Below are the code and all the weights of a small trained network. Each question names an input and a class and asks about switching units off, where a switched-off unit gives its printed mean instead of its output.

import numpy as np


def w(rows, s, z=0):
    codes = np.array(rows[::2]) - 128.0
    scale = np.full(codes.shape[1], s)
    scale[-1] = z or s
    return codes * scale


def norm(h):
    return h / np.sqrt((h * h).mean(-1, keepdims=True) + 1e-5)


def f(y):
    return y / 2 * (1 + np.tanh(0.7978845608 * (y + 0.044715 * y**3)))


def log_softmax(a):
    a = a - a.max(-1, keepdims=True)
    return a - np.log(np.exp(a).sum(-1, keepdims=True))


def net(x, mask):
    res = np.array(x, float).reshape(1, 3) / 4 @ E
    u = 0
    for l in range(4):
        y = f(norm(res) @ A[l][:, :-1].T + A[l][:, -1])
        res = res + np.where(mask[u : u + 6], y, B[l][:, -1]) @ B[l][:, :-1]
        u += 6
    return log_softmax(norm(res)[-1] @ U[:, :-1].T + U[:, -1])


A, B = {}, {}
E = w([
[245,176,177,182,254,43],'x0',
[190,231,89,55,36,135],'x1',
[142,96,117,73,117,48],'x2',
],0.0077)
A[0] = w([
[109,206,139,250,151,68,252],'L0N0',
[152,77,53,56,143,59,118],'L0N1',
[106,254,168,171,152,244,66],'L0N2',
[176,116,133,238,124,234,65],'L0N3',
[51,72,135,146,70,163,227],'L0N4',
[157,242,70,94,91,159,55],'L0N5',
],0.0073,0.0028)
B[0] = w([
[144,146,15,56,109,145,231],'L0N0',
[150,145,156,231,27,74,161],'L0N1',
[159,83,169,154,53,29,208],'L0N2',
[166,49,173,115,73,50,185],'L0N3',
[190,105,75,40,127,93,253],'L0N4',
[109,199,80,84,161,2,211],'L0N5',
],0.0071,0.0053)
A[1] = w([
[171,126,66,25,156,94,112],'L1N0',
[145,119,247,21,93,197,63],'L1N1',
[215,141,214,151,204,104,53],'L1N2',
[147,113,245,180,47,139,255],'L1N3',
[127,132,87,132,85,32,128],'L1N4',
[93,254,150,149,71,104,162],'L1N5',
],0.0085,0.0019)
B[1] = w([
[149,88,103,169,171,177,253],'L1N0',
[207,34,99,132,163,147,136],'L1N1',
[146,114,179,91,2,179,189],'L1N2',
[157,17,138,180,32,40,140],'L1N3',
[142,87,98,201,110,196,250],'L1N4',
[95,62,109,70,212,36,199],'L1N5',
],0.0088,0.0062)
A[2] = w([
[145,1,188,116,121,111,140],'L2N0',
[183,82,66,60,50,105,249],'L2N1',
[166,112,74,139,82,112,178],'L2N2',
[115,172,166,169,26,90,181],'L2N3',
[118,167,79,195,140,211,121],'L2N4',
[75,5,221,181,181,193,151],'L2N5',
],0.0073,0.0019)
B[2] = w([
[153,146,137,121,109,97,202],'L2N0',
[140,171,224,134,223,74,255],'L2N1',
[3,120,221,133,40,75,190],'L2N2',
[86,71,113,187,94,38,136],'L2N3',
[90,83,132,177,143,154,124],'L2N4',
[16,233,82,95,149,73,187],'L2N5',
],0.008,0.0096)
A[3] = w([
[32,43,156,18,77,143,135],'L3N0',
[202,68,144,86,148,95,253],'L3N1',
[124,14,97,253,133,161,160],'L3N2',
[150,109,247,158,205,153,49],'L3N3',
[233,170,171,181,146,186,68],'L3N4',
[155,43,79,194,142,92,159],'L3N5',
],0.0076,0.0027)
B[3] = w([
[239,198,125,187,121,159,254],'L3N0',
[26,97,97,153,80,255,231],'L3N1',
[109,73,111,124,142,102,147],'L3N2',
[180,198,69,128,173,143,140],'L3N3',
[172,182,104,112,48,184,156],'L3N4',
[86,69,149,104,86,165,165],'L3N5',
],0.0089,0.0057)
U = w([
[87,212,67,57,219,48,144],'0',
[222,188,104,154,96,251,137],'1',
[123,117,246,155,55,76,138],'2',
[70,29,107,143,158,152,135],'3',
[135,105,239,37,180,175,8],'4',
],0.018,0.017)

Each question gives the input, the list of numbers given to net, and the class t.
The units are the neurons (one row each of A and B). Each row of codes is followed by its name. A weight is (code - 128) times the scale printed after its matrix; where a second scale follows, it is the last column's (A, B and U).
mask holds one flag per neuron, layer by layer. A switched-off neuron (its flag False) gives its mean, the last column of its row in B, instead of its output. The means were averaged over made-up inputs and are rounded, as every weight is.
A unit's drop is (log p(t) with every unit on - log p(t) with that unit switched off) / (log p(t) with every unit on - log p(t) with every unit switched off).
The circuit of an input: a set's keep is (log p(t) with only the set's units on - log p(t) with every unit switched off) / (log p(t) with every unit on - log p(t) with every unit switched off). Starting from the 12 units with the biggest drops (on a tie, the unit counted first), units are removed one at a time, each time the one whose removal leaves the highest keep (on an exact tie, the one counted first), for as long as the keep stays at least 0.8.
circuit, biggest first: the units of the circuit, biggest drop first
most important unit: the unit with the biggest drop
k most important neurons: the k neurons with the biggest drops, biggest first
k most important neurons of layer l: the k neurons of layer l with the biggest drops, biggest first
drop of u: that unit's drop, to one decimal
input [-8,-3,-2], class 1: circuit, biggest first -> L3N0
input [-7,-8,-8], class 0: circuit, biggest first -> L2N5, L1N4
input [6,0,-8], class 2: 4 most important neurons -> L0N2, L0N4, L0N3, L2N3
input [-3,-4,0], class 0: 3 most important neurons -> L2N5, L0N0, L1N4
input [-2,2,-1], class 3: 2 most important neurons -> L1N0, L2N5
input [1,-8,8], class 0: 3 most important neurons -> L2N5, L0N2, L0N3
input [-1,-1,2], class 3: 2 most important neurons of layer 1 -> L1N4, L1N2
input [-8,8,-6], class 0: 3 most important neurons -> L0N5, L1N5, L2N1
input [-6,-5,-8], class 2: 3 most important neurons -> L0N0, L0N3, L1N3
input [-7,8,4], class 0: 2 most important neurons -> L0N5, L2N1
input [8,-2,-8], class 1: 2 most important neurons -> L0N0, L0N1
input [1,-7,-8], class 2: 2 most important neurons -> L0N3, L0N2
input [-7,-1,-6], class 1: 2 most important neurons -> L0N4, L3N0
input [5,2,-7], class 2: most important unit -> L0N2
input [0,-3,2], class 3: 3 most important neurons of layer 1 -> L1N2, L1N5, L1N0
input [5,-3,8], class 2: 3 most important neurons -> L0N1, L1N2, L0N4
input [1,6,-4], class 0: 2 most important neurons -> L0N5, L1N5
input [6,2,7], class 2: 2 most important neurons of layer 0 -> L0N1, L0N4
input [-6,5,2], class 1: 2 most important neurons -> L3N0, L2N5
input [5,-3,-3], class 1: most important unit -> L0N0
input [-6,3,-8], class 2: 2 most important neurons of layer 0 -> L0N2, L0N0
input [3,6,-8], class 2: 2 most important neurons of layer 0 -> L0N2, L0N3
input [0,-5,-7], class 2: 2 most important neurons of layer 1 -> L1N3, L1N0
input [2,-7,2], class 0: drop of L1N2 -> 0.0
input [7,-8,0], class 0: drop of L2N5 -> 6.8
input [2,2,-7], class 2: drop of L0N2 -> 2.2
